(in the rows, 128 means zero)
Each row of numbers stands for one object and depends on some of the facts below. Use the named rows to name the rest.

Some facts about the objects:
Π: uses; τ: refers to; α: points at; θ: belongs to class
risi Π zaflestok; risi Π brina; risi Π vaplo; zubol Π fastun; zubol Π stogas; zubol Π detrek; gralin Π zodol; gralin Π nosugum; puden Π kero; puden Π treder
peskan Π gani; bami Π koskal; bami Π kazak; zagru Π roplor; lili Π plizo; lili Π zoskir; lili Π tredan; lili Π dubrim; lili Π treder; fistobra Π pluvem
fistobra Π dobrun; kepom Π regra; kepom Π trusudor; kepom Π pabon; zagrok Π nuduk; zagrok Π bedel; zagrok Π kaplas; basem Π migor; basem Π listostis; basem Π flebriples
mitrogra Π trines; tikir Π pluvem; tikir Π dripli; stirol Π triskik; stirol Π stogel; stirol Π nosugum; drikla Π naridar; drikla Π loplum; drikla Π foskik; drikla Π kirokil
bogrun Π nuduk; bogrun Π migor; drudizim Π flebriples; klilo Π flober; klilo Π loplum; klilo Π flebriples; klilo Π stefu; naferal Π trutrak; ladru Π klegrum; ladru Π zanak
reful Π mizos; reful Π gani; reful Π migor; reful Π dudru; reful Π mubom; reful Π klase; zufo Π grelik; zufo Π norak; kofa Π plagum; zikare Π pana
zikare Π trines; zikare Π nosugum; zikare Π zanak; zikare Π lusum; soflel Π didrun; soflel Π fiseda; soflel Π gofli; soflel Π skosin; soflel Π stepofo; gibrok Π grobres
gibrok Π dremus; gibrok Π zanak; duzivuk Π loplum; lufom Π flustore; lufom Π gofli; lufom Π flagrol; suvasu Π flustore; suvasu Π flagrol; suvasu Π klesur; fletom Π brase
fletom Π koskal; fletom Π granen; fletom Π teli; skoser Π mizos; skoser Π pelak; skoser Π roplor; radre Π foflovan; litol Π plagum; litol Π flagrol; litol Π roplor
potras Π tevor; potras Π grutas; potras Π grovu; grufofa Π kleklorol; grufofa Π bikam; dofen Π tredan; flugi Π bedel; skuplum Π kleklorol; skuplum Π stuflor; skuplum Π gragobok
klavek Π fastun; klavek Π skosin; flaklim Π savuk; flaklim Π gritra; flaklim Π mizos; flaklim Π gani; zurul Π brase; zurul Π kekon; zurul Π kazak; zurul Π flebriples
fugrok Π bruge; grobres τ stirol; trutrak τ vaflazen; gritra τ skagra; gritra τ lufom; zeplun τ dripli; trusudor τ didrun; trusudor τ zazum; trusudor τ bastam; driva τ bastam
mizos τ fleta; moso τ kleklorol; moso τ mistuflis; zubol τ kepom; bedel τ teli; stefu τ plizo; stefu τ zanak; fliram τ bastam; stugri τ zazum; puden τ kleklorol
puden τ fuplus; puden τ gamufek; puden τ reful; peskan τ driva; kliklor τ savuk; kliklor τ klesur; kliklor τ pabon; vaplo τ stuflor; vaplo τ gibrok; vaplo τ zagrok
tradol τ fuplus; tradol τ dubrer; zagru τ skagra; zagru τ bogrun; flebriples τ migor; kleklorol τ dobrun; kaplas τ tikir; kepom τ dripli; kepom τ klavek; kepom τ vaflazen
brobre τ zagrok; gragobok τ detrek; rebis τ kepom; zagrok τ bastam; roplor τ veste; didrun τ fliram; didrun τ nosugum; mitrogra τ bogrun; mitrogra τ flugi; mitrogra τ bastam
stirol τ plizo; stirol τ nosugum; duklil τ bastam; teli τ bastam; foflovan τ klavek; foflovan τ fiseda; listostis τ klegrum; detrek τ reful; klase τ klavek; drikla τ veste
drikla τ flugi; drikla τ brobre; bogrun τ zagrok; drudizim τ klavek; drudizim τ vulofu; drudizim τ kazak; drudizim τ dubrer; drudizim τ reful; dubrim τ klavek; dubrim τ kazak
dubrim τ treder; zodol τ gritra; klilo τ viplo; klilo τ teli; fogrulam τ driva; zufo τ flugi; zufo τ grotrem; kofa τ migor; kofa τ zagrok; brase τ duzivuk
foskik τ klavek; busibrun τ duzivuk; kirokil τ drukil; tresi τ brobre; stepofo τ zagrok; gibrok τ grigregrom; gibrok τ bastam; veste τ vaflazen; gofli τ zagrok; gofli τ bastam
duzivuk τ zagrok; duzivuk τ nosugum; duzivuk τ bastam; lufom τ grotrem; metrik τ dripli; metrik τ skagra; metrik τ zanak; suvasu τ dripli; stuflor τ gribruto; grovu τ zagrok
fletom τ zazum; radre τ didrun; gremu τ dripli; gremu τ duzivuk; gremu τ zagrok; bruge τ pelak; vifli τ klavek; vifli τ stepofo; vifli τ zagrok; mistuflis τ savuk
mistuflis τ grotrem; litol τ klavek; potras τ veste; gamufek τ klavek; gamufek τ vaflazen; paga τ teli; plisul τ duzivuk; grotrem τ bastam; migor τ zagrok; grufofa τ bogrun
regra τ migor; kero τ granen; kero τ fuplus; ligru τ detrek; flober τ teli; gridras τ zagrok; gridras τ mubom; gridras τ nosugum; drukil τ zanak; mutistur τ granen
mutistur τ kekon; dofen τ zazum; fuplus τ zazum; fuplus τ bogrun; fuplus τ gofli; norak τ zeplun; norak τ fliga; klavek τ zagrok; klavek τ bastam; tredan τ duklil
tredan τ bastam; stogel τ zeplun; plizo τ zagrok; fiseda τ bogrun; vulofu τ fiseda; grigregrom τ dripli; viplo τ mistuflis; viplo τ flugi; granen τ dripli; savuk τ plizo
trutrak α fogrulam; pletek α regra; mizos α regra; moso α fogrulam; bedel α regra; stugri α risi; stugri α regra; stugri α treder; peskan α tevor; bami α kepom
lili α naferal; lili α pletek; lili α grovu; kleklorol α basem; fistobra α fogrulam; fistobra α grotrem; fistobra α suvasu; trezos α veste; pana α pletek; pana α mutistur
pana α grovu; naridar α gofli; kaplas α regra; kaplas α tresi; dripli α pletek; kepom α savuk; kepom α dezum; kepom α grovu; zazem α regra; zazem α treder
zazem α basem; brobre α fogrulam; rebis α tredan; kekon α foflovan; mitrogra α bogrun; mitrogra α tevor; stirol α fogrulam; stirol α grutas; tevor α pletek; tevor α regra
tevor α basem; gani α kleklorol; gani α gremu; duklil α zazem; teli α veste; teli α basem; foflovan α mizos; listostis α tresi; drikla α savuk; drikla α stepofo
drudizim α fogrulam; drudizim α mutistur; drudizim α foflovan; nuduk α tevor; naferal α grovu; fogrulam α treder; bikam α treder; triskik α skuplum; triskik α mutistur; reful α gibrok
kofa α tevor; fastun α regra; zazum α regra; dremus α flugi; dremus α grotrem; foskik α fogrulam; foskik α regra; foskik α tevor; kirokil α fogrulam; kirokil α regra
tresi α fogrulam; zaflestok α regra; zaflestok α plisul; klegrum α veste; klegrum α basem; gibrok α mutistur; veste α mutistur; gofli α basem; lufom α mutistur; metrik α pletek
grovu α tresi; fletom α flober; fletom α pletek; bruge α pana; bruge α treder; mistuflis α puden; grutas α dripli; grutas α regra; grutas α treder; litol α tevor
litol α basem; paga α zodol; plisul α regra; grotrem α tradol; grotrem α regra; grotrem α flaklim; migor α dripli; migor α brobre; flustore α teli; kero α nuduk
ligru α mutistur; flober α gibrok; mutistur α regra; grelik α flober; grelik α drudizim; grelik α tradol; grelik α zodol; grelik α regra; grelik α foflovan; mabi α dripli
mabi α potras; dofen α stugri; skuplum α veste; skuplum α bedel; klavek α gibrok; tredan α litol; tredan α mutistur; plizo α dubrer; flaklim α stefu; fiseda α trezos
dobrun α flober; savuk α bedel; zurul α tradol; pelak α gibrok; pelak α tevor; grobres θ a; trutrak θ c; gritra θ b; stogas θ d; risi θ a
pletek θ b; zeplun θ a; trusudor θ a; driva θ b; gribruto θ a; koskal θ a; mizos θ a; moso θ g; zubol θ b; bedel θ c
stefu θ a; fliram θ a; gralin θ a; stugri θ d; puden θ e; peskan θ a; bastam θ e; fleta θ e; kliklor θ c; vaplo θ d
bami θ b; tradol θ a; zagru θ a; flebriples θ d; lili θ g; treder θ b; kleklorol θ a; fistobra θ b; trezos θ a; pana θ b
naridar θ a; kaplas θ c; dripli θ b; kepom θ a; pabon θ b; zazem θ a; brobre θ a; gragobok θ e; rebis θ a; zagrok θ c
basem θ a; kekon θ e; roplor θ a; didrun θ a; dezum θ a; mitrogra θ a; tikir θ f; brina θ b; stirol θ a; tevor θ c
gani θ d; duklil θ a; teli θ b; foflovan θ a; listostis θ a; detrek θ a; flagrol θ f; lusum θ f; nosugum θ a; klase θ a
vaflazen θ b; drikla θ a; bogrun θ c; drudizim θ a; dubrim θ c; mubom θ a; zodol θ a; klilo θ a; nuduk θ b; naferal θ c
fogrulam θ b; bikam θ a; triskik θ a; ladru θ g; reful θ a; zufo θ a; kofa θ d; fastun θ a; zazum θ c; dudru θ b
dubrer θ c; brase θ a; dremus θ a; foskik θ b; zikare θ a; busibrun θ b; kirokil θ a; tresi θ f; soflel θ b; stepofo θ e
zaflestok θ c; klegrum θ d; gibrok θ f; skagra θ a; veste θ a; gofli θ a; duzivuk θ a; lufom θ e; metrik θ g; fliga θ d
suvasu θ b; pluvem θ a; stuflor θ a; grovu θ d; fletom θ b; skoser θ b; radre θ a; gremu θ c; bruge θ b; vifli θ a
skosin θ c; mistuflis θ a; grutas θ b; litol θ b; potras θ a; gamufek θ c; plagum θ d; paga θ a; plisul θ a; grotrem θ a
migor θ b; grufofa θ d; regra θ d; flustore θ b; kero θ a; ligru θ b; flober θ e; loplum θ e; gridras θ b; drukil θ c
mutistur θ a; trines θ b; grelik θ b; mabi θ e; dofen θ a; fuplus θ c; flugi θ a; norak θ c; skuplum θ b; zoskir θ d
klavek θ d; tredan θ a; stogel θ c; plizo θ b; flaklim θ a; fiseda θ a; dobrun θ f; vulofu θ f; grigregrom θ c; viplo θ a
granen θ f; zanak θ b; savuk θ c; zurul θ a; pelak θ a; kazak θ a; fugrok θ b; klesur θ a

Known rows:
granen: [138 129  92 165  99 152 114 140 103 129 171 178 124 143 134 126 132 134
 157  84  77 125 158  93  97  43 117]
gralin: [114 126 145 110 129 148 167  74 160 116 140 131 114 112 134 157 122 145
 152 114 123 117 154 120 149 134 154]
metrik: [135 134  76 161 124  85 120 129  73 111 150 165  99 156 150 114 140  97
 142 117 160  95 144 129 109  90 106]
grovu: [ 96 176  90 197 123 111 160 115  89 112 138 152 126 131 110  99  98  90
 128 157 150  63 115 117  94  77 110]
drukil: [139 119 129 135 135 160 144 109 134 124 140 159 130 135 142 135 133 157
 123 124  86 114 130 113 128  93 136]
gribruto: [121 109 153 116 124 155 156  66 136 127 140 154 124 126 151 147 132 139
 119 123 120 116 136 106 126 124 167]
zodol: [120 116 144 115 122 153 157  80 137 121 129 157 123 113 133 141 137 144
 122 110 117 114 133 123 128 122 163]
zoskir: [137 113 129 144 102 153 145 113 123 127 168 155 141 141 121 126  92 107
 141 105  92 109 139  78 101  85 131]
suvasu: [146 142  87 151 114 163 117 146 136 151 169 122 122 122 147 144 147 140
 162  91 102 104 148 114 110  71 145]
nosugum: [117 122 153 106 120 148 165  66 142 116 143 155 109 126 135 143 122 148
 129 117 114 119 144 123 135 128 157]
vulofu: [156 111 101 165 113 148 121 135 108 116 164 156 145 152 108 137 111 123
 145 112  63 105 146  94  98  62 114]
fliga: [138 113 134 147 106 152 141 111 123 126 163 150 138 142 122 127  87 102
 143 106  93 106 144  78 100  85 129]
dubrim: [140 116 130 132 128 158 141 111 125 112 131 155 142 135 124 140 134 152
 114 125  81 110 122 119 127  97 134]
savuk: [120 153 110 161 152 108 140 129 107 113 120 167 126 138 151 112 119 143
 102 150 144 105 116 138 126 104 100]
veste: [138 146 114 111 138 122 129 108  68 107  79 167 114 107 162 109 111 112
  94 140 197  89 110 176 148 152 105]
rebis: [109 143 127 123 138 109 157  93  98 112 113 158 118 114 156 121 124 129
 101 133 166  94 111 142 131 130 137]
mabi: [120 143 116 159 141 114 155 126 105 117 148 149 124 135 158 103  96 131
 107 146 135  94 123 123 118  89  99]

Rows to name:
No name comes twice in this set of rows, the named rows included.
[116 140 122 193 140  97 112 131 112 127 144 168 150 131 128 125  60  92
 130 141 165 117 135 108  89 102  98] | gani
[129 150 108 152 140 122 145 133  74 113 120 157 133 118 165  98 105 115
  98 132 140  93 118 154 131  90  87] | flober
[126 165  75 181 128 132 126 137 107 140 137 114 130 117 118  97 109  69
 141 143 164  69 127 127 123 105  90] | kofa
[178 118  96 156 114 167 122 145 122 134 187 115 131 155 137 125 119 106
 147 120  77  99 133 102  86  63 128] | flagrol
[138 111 140 117 130 165 120  98 158 156 133 135 134 105 151 142 153 142
 113 126 131 103 103 122  96 125 187] | roplor
[151 118 121 172 142 160  97 140 158 150 170 121 147 134 147 159 115 129
 150 134 105 121 152 103  98  96 139] | skoser
[152 171  57 181 139 116 126 154  68  87 155 134 134 122 135  92  80  72
 141 115 145 121 158 197 136  91  47] | gibrok
[143 114 105 145 120 135 138 102 126 104 182 128 114 156 123 170 122 104
 187 109  98 112 185 112 123 104 141] | ladru
[104 184 107 191 155  77 166 146 105 105 164 110 116 139 156 143  94 138
 142 152 130  81 150 123 107  73 121] | fistobra
[ 62 202 128 160 154  64 196 100 119  99 129 121 111 105 148 155 123 166
 136 138 165  65 123 139 120 109 163] | stirol

Now the same objects, written a new way:
Some rows with their names:
dobrun: [104 139 132 134 133 155  96 145 135 150 123 130 133 128 136 135 158 158
 166 175  94 154 109 160 127 146 149]
trutrak: [107 141 134 125 143 162  36 125 141 133 118 160 112 140 125 139 121 132
 115 157  97 146 112 169 112 147 144]
gani: [127  81 144 101 130 144  84 161 169 127 119 140 148 137 133 118 145 165
 190 147 117 148  84 114 137 144 121]
gibrok: [110 137 132 127 132 150 152 183 126 166 117 161 131 117 132 143 166 162
 158 179 102 162 107 169 150 139 153]
mistuflis: [108 140 140 130 144 160  92 145 146 141 122 134 134 129 143 124 176 150
 178 158 113 142 106 160 130 142 140]
zazum: [ 96 203 125 135 142 156  82 163 155 138 123 129 147 120 138 120 154 184
 123 182  72 148  97  89 108 156 117]
fiseda: [108 137 136 130 143 161  94 147 144 144 122 137 133 130 143 122 176 151
 182 159 113 143 106 161 130 141 141]
tradol: [106 145 146 131 130 157 109 139 143 129 127 115 135 132 151 135 178 149
 168 147 117 133 100 160 126 144 136]
stogel: [ 99 137 141 124 123 144 116 137 140 132 129 114 135 135 142 149 151 149
 133 159  98 139 100 152 128 144 134]
loplum: [118 123 126 134 108 149 128 131 134 144 136  96  95 165 149 143 109 173
  98 148 101 162  82 142 118 147 127]
gamufek: [102 133 138 125 125 146 114 136 141 131 131 106 136 135 143 146 147 148
 137 162  96 140 102 154 131 145 135]
zagrok: [110 132 141 121 123 146 142 166 141 120 124 126 141 121 142 160 142 152
 118 156 104 145  99 150 138 149 141]
klase: [108 136 146 130 126 156 109 137 146 126 125 114 143 128 150 136 179 147
 181 150 119 134  99 157 129 145 137]
detrek: [106 138 147 131 134 156 111 140 142 130 128 113 138 132 150 135 180 152
 165 146 117 134 102 162 129 144 139]
ladru: [125 124 160 119 115 150 140 168 127 142 131 123 109 158 146 148 134 187
  82 116 115 153  77 132 134 150 135]
gridras: [103 133 137 123 120 145 112 135 140 133 130 110 132 138 143 148 147 148
 135 160  96 141  96 152 130 145 132]
skagra: [106 132 148 133 136 158 108 141 142 128 129 109 139 133 150 133 176 154
 167 148 118 134 104 161 131 144 140]

Rows to name:
No name comes twice in this set of rows, the named rows included.
[108 126 149 131 133 156 106 140 147 125 126 108 146 128 149 134 176 154
 179 148 118 136 101 155 132 146 142] | mubom
[117 141 138 128 148 166 115 170 140 141 120 154 130 120 141 132 168 147
 158 156 121 147 104 171 138 143 146] | kepom
[114 144 149 131 136 162 131 164 139 123 125 122 135 121 151 145 173 149
 139 143 124 137  99 164 138 148 143] | risi
[109 194 144 123 135 154  96 165 162 125 129 115 136 145 154 113 160 193
 105 139  97 133  74  70 106 152  94] | regra
[116 160 139 129 143 165 118 174 141 137 118 157 128 120 142 135 173 146
 147 152 119 143 102 161 134 146 143] | dofen
[102 126 125 119 133 145 113 154 141 160 122 142 132 135 132 128 150 160
 161 181  90 157 104 148 136 139 137] | pana
[107 130 121 118 129 144 113 149 143 157 123 140 130 131 133 131 151 150
 172 186  92 155 100 152 135 138 132] | ligru
[108 151 136 130 142 161  88 147 145 143 120 144 131 130 141 123 175 151
 174 160 112 142 104 155 122 142 137] | foflovan
[114 140 122 128 138 156 127 167 141 138 124 143 123 124 137 144 131 147
 118 170 102 156 101 161 134 144 139] | bami
[102 133 144 126 130 150  93 136 140 128 130 112 129 141 139 146 136 155
 111 151  94 143 103 148 124 150 138] | treder

Now the same objects, written a new way:
Some objects and their rows:
dremus: [133 114 130 120 142 135 131 133 126 126 124 115 142  98 112 118 140 133
 115 128 105 129 132 129 116 139 144  98 144 126 116 141 143]
klase: [127 133 109 126 119 109  91 127 137 126 132  95 122 148 186 135 135 114
 131 147 154 150 122 119 136 151 116 153 127 116 125 111 105]
drudizim: [163  69 172  69 124 116 153 156  69 106 139 107 156  96 117 107 160 127
 149 150 102 125 113 158 123 144 103 104 123 123  88  97 149]
grobres: [122 134 121 139 120 108  93 128 149 129 130 120 110 153 153 120 128 137
 133 129 159 151 132 104 136 153 119 161 123 119 135 139 120]
basem: [162 135 132  71 114 176 111 177 116  90 141 111 150 167 129 141 125 126
 163 122 145 169 140 170 103 141 117 162 130 108 126 113 120]
peskan: [163 104 124 106 102 158 136 167 119 126 143 152 178  77 113 125 115 152
  98 166 154 118 148 145  78 108 153  88 137 121 136  94 136]
skagra: [127 157 123 124 136 122 102 127 154 115 130 104 115 161 135 134 129 139
 133 116 147 160 136 114 135 158 114 161 130 116 124 149 114]
dofen: [155  98 160 114 119 137 135 151 130 133 138 157 152  94 102 114 124 148
 125 144 149 127 111 151 121 116 128  95 126 139 130 109 147]
stuflor: [123 137 121 134 124 109 103 129 146 133 133 117 112 158 152 115 134 135
 134 125 158 151 129 101 138 152 113 171 119 117 136 140 117]
zanak: [122 157 125 141 138 103 119 106 145 112 129 133 108 154 117 142 131 113
 139 118 132 154 147 146 139  98 117 149 103 131 123 144 128]
foskik: [136 106 125 165 131 112 181  83  90 136 125 115 125  96 145 109 148 102
 115 136  77  86 128 158 158  74 129  51  92 112 111  99 152]
zagrok: [122 124 129 117  91 133 128 142 132 185 112 129  98 156 130 170  89 141
 154 141 176 128 140 146 126 119 122 161 138 127 123 107  87]
kofa: [138 130 127 140 103 155 166 140  99 123 109 162 147  82  84 124 113 106
 136 162 106  87 130 159 119  90 160 108 140 170 132  81 139]
lufom: [174  67 149  79 146 170 137 183 156 130 134 172  99  90 170 129 119 162
 120 118 150 105  20 102  96 213 162 126 169 195 172 131 155]
loplum: [130 100 123  69 167 128 117 181 169 124 115 105  62 181 200 153 121 149
 141  87 176 152  50  87 112 252  93 180 160 142 149 182 108]
tikir: [ 86 178 157 125 121 129  72 126 144 102 129 146 177 164  68 161 117 125
 147 141 165 135 148 172 148 109  90 147 135 117 119 108  94]
flagrol: [ 72 202 134 156 132 129  66  80 134 101 124 116 161 165  76 137 131 115
 144 126 116 125 150 119 170 142 114 175 149 116 126 127  93]

Name these rows:
No name comes twice in this set of rows, the named rows included.
[120 101 145 163 134 108 173 101 118 158 122 114 118 122 124  90 128 154
 113 119 121  85 124 114 166 133 104  68  96 100 125 138 148] | kirokil
[166 101 158  78 131 166 150 156  98 104 136 113 151 121 100 123 137 130
 157 119 105 138 126 174 115 137 120 106 134 119 107 114 148] | zurul
[134 117 123 186 128 180 173 116 135 169 111 127 117 152 148  81 111 151
 117  92 110  67 126 140 159  97 129  42  94  80 162 121 162] | plisul
[131 133 128 174 141 143 194  83 109 134 117 130 125 118  99 113 130 124
 115 104  79  86 149 160 149  70 121  54  86 107 118 125 160] | grutas
[151 115 151 109  99 138 127 145 128 153 125 117  91 172 134 134 113 138
 181 121 154 150 124 146 132 141 113 173 123 130 120 108 114] | duzivuk
[ 59 185 132 141 127 117  66 112 132 112 118 121 168 161  88 141 129 114
 139 132 133 134 157 132 148 126 105 157 150 102 116 135  88] | lusum
[196 145 121 128 105 178 144 102  95  91 146 157 154  57 116 127 140  87
 132 162  68 104 112 167 126  79 191  98 121 173 134  47 170] | litol
[110 136 122 158 148 172 159 113 130 145 111 136 140 140 115 118 120 133
 119  97  99  76 128 151 147 104 129  56 125  98 142 138 142] | zaflestok
[130 158 100 156 106 103 140 112 121 135 114 118 102 150 129 124 122 101
 141 135 128 136 162 126 135 100 132 168 110 133 121 122 118] | gridras
[158 170 143 150 104 120 126  95 133  95 145 154 109 155 117 138 127 106
 155 138 139 132 117 149 167 106 109 164  77 161 132  93 134] | suvasu
[102 116 119 172 135 177 162 113 125 167 115 150 130 141 138  95 108 138
 107  93 111  60 123 141 151  75 127  39 106  81 164 126 149] | bedel
[127 108 116  82 165 125 120 175 189 131 118 116  64 173 201 156 116 154
 122  93 190 148  61  80 110 244 101 172 159 150 152 183 101] | fleta
[138 134 118 153 138 149 172  96 107 122 125 133 139 100 101 116 132 115
 119 114  67 101 152 154 132  69 143  74 104 116 121 131 156] | grelik

